Each row has a hidden trait or not; one of two labels after the row says which. A new part has a new trait and new labels.
[-19  27   1   3   4   2   1  33  11 -10  -3  -8 -16   1  11  -5  30 -21
  -6  -5  15  17   7   9  52  32  12   0 -15  -4   0 -19  10 -25  15 -22] | N
[ -2  13   9  10   9   5  -2  14   5 -13   7   4   0   7  -2   4  -1  -4
 -12 -17 -10   4   0   0   7   1  16  -3  -3  11  -1  15  -2   5  -6   1] | X
[ 17 -23  -2   0   9   4  -7 -15 -10  -5   3  16  15   5 -12  10 -17  14
  -9 -11 -33 -15   4  -2 -23 -33  15   3  13  20   0   0 -18  22 -13  19] | X
[  7 -11   1  21  -2  11 -10 -20  -9 -23  14  10  10   6 -14   9 -18  21
  -7 -19 -19 -20  -9  -3 -18 -47  12  -2  21  17   1  19  -3  27 -24  10] | X
[ -3  14  -1 -10   4  -6   5  22   6  -5   4   4  -1   7   7   3  16 -10
  -1  -4  -4 -12   9   4   7  15  14   1 -11  -9   1 -17 -10  -7   3  -8] | N
[ -5  17   5   3   8   0   3  20   6 -10   5   0  -6   7   5   4  11  -4
  -6  -7  -7  -1   5   1  15  -1  15  -2  -7   3   0   2  -5  -4  -3 -10] | N
[  6   2  -4  20 -21  -1 -10 -22  -2 -11   9  20  14  24  11   7  -6   3
  -9 -11 -16   1 -15   8  -3 -17  20  12   0   0  -1  14 -16  11 -19  40] | X
[ -8  20  -7  -9  -1  -4   0  21   9  -2  -3   0  -8   3  15  -5  15 -14
   0   1  13   8   7   8  28  33   8   6 -16 -18   1 -28   0 -22  14 -11] | N
[ -9  29  -4 -12   8   0  -3  32  14   7  -9  -7 -12  -8  12  -5  27 -21
  -4   0  16  16  17  11  43  50   3   3 -20  -8  -1 -35   2 -37  24 -20] | X
[ -8  25  -3  -3  -2   1  -3  37  15   0  -4  -7 -14  -4  11  -5  30 -16
  -5  -3  17  17   8  11  49  45   6   3 -20 -11   0 -23   7 -32  15 -19] | X
[ 18  -8  -1  -1  14   3  -5 -17 -13  -5   7  13  17   2 -13   8 -16  12
  -6 -13 -26 -17   2  -5 -35 -30   9   1  15  24   0   4 -15  24 -19  22] | X
[ -4  20   0  -6   9  -4   4  18   6  -7   4   0  -8   3   7   2  21  -8
  -4  -4   0   6  12   0  21  11  10  -2 -10  -2   1 -20  -4  -9   6 -11] | N
[ -7  27  -7 -15  -2  -4  -2  32  13  10  -7  -2  -9  -2  18  -5  30 -21
  -2   5   8  26  13  11  41  48   3   7 -15 -13  -1 -37  -1 -31  26 -14] | X
[ 11  -8   2  16   3   8  -8 -20 -12 -18  11  10  14   6 -14  10 -15  16
  -7 -15 -19 -20  -8  -4 -34 -40  13  -1  21  15   1  17  -8  25 -20  16] | X
[ -4  20  -7 -19   8  -4  -2  23  12  12  -8  -3  -9  -4  13  -6  28 -22
   4   3  15  21  21  10  35  49   4   3 -26 -10   0 -44  -3 -43  25 -15] | X
[ -7  17   1  -6  12  -4   4  22  13  -8   3  -1  -5   5   4   3  16  -8
  -2  -3   4   6   9   0  22  11   8  -3 -12 -10   1 -18  -3 -12  10 -16] | N
[ -4  22  -5 -20  12  -3  -1  25  10  10  -7  -6  -8  -7  11  -3  27 -16
  -3 -11   9  15  17   8  29  49   5   3 -19  -8   0 -38  -3 -26  25 -18] | X
[  5   2  18   9  44  18  -8  25  -3 -15   5  -6  -2  -6 -29   9 -23  10
 -13 -23 -15 -28  11  -5  -5 -27  15 -17  32  51  -2  31   5  17  -6  -7] | X
[ 10  -5   2  11  12  10  -7  -9 -10 -14  10  10  12   2 -14  10 -22  16
  -8 -15 -17 -24   6  -6 -25 -62  11  -4  16  26   0  20  -6  27 -21  18] | X
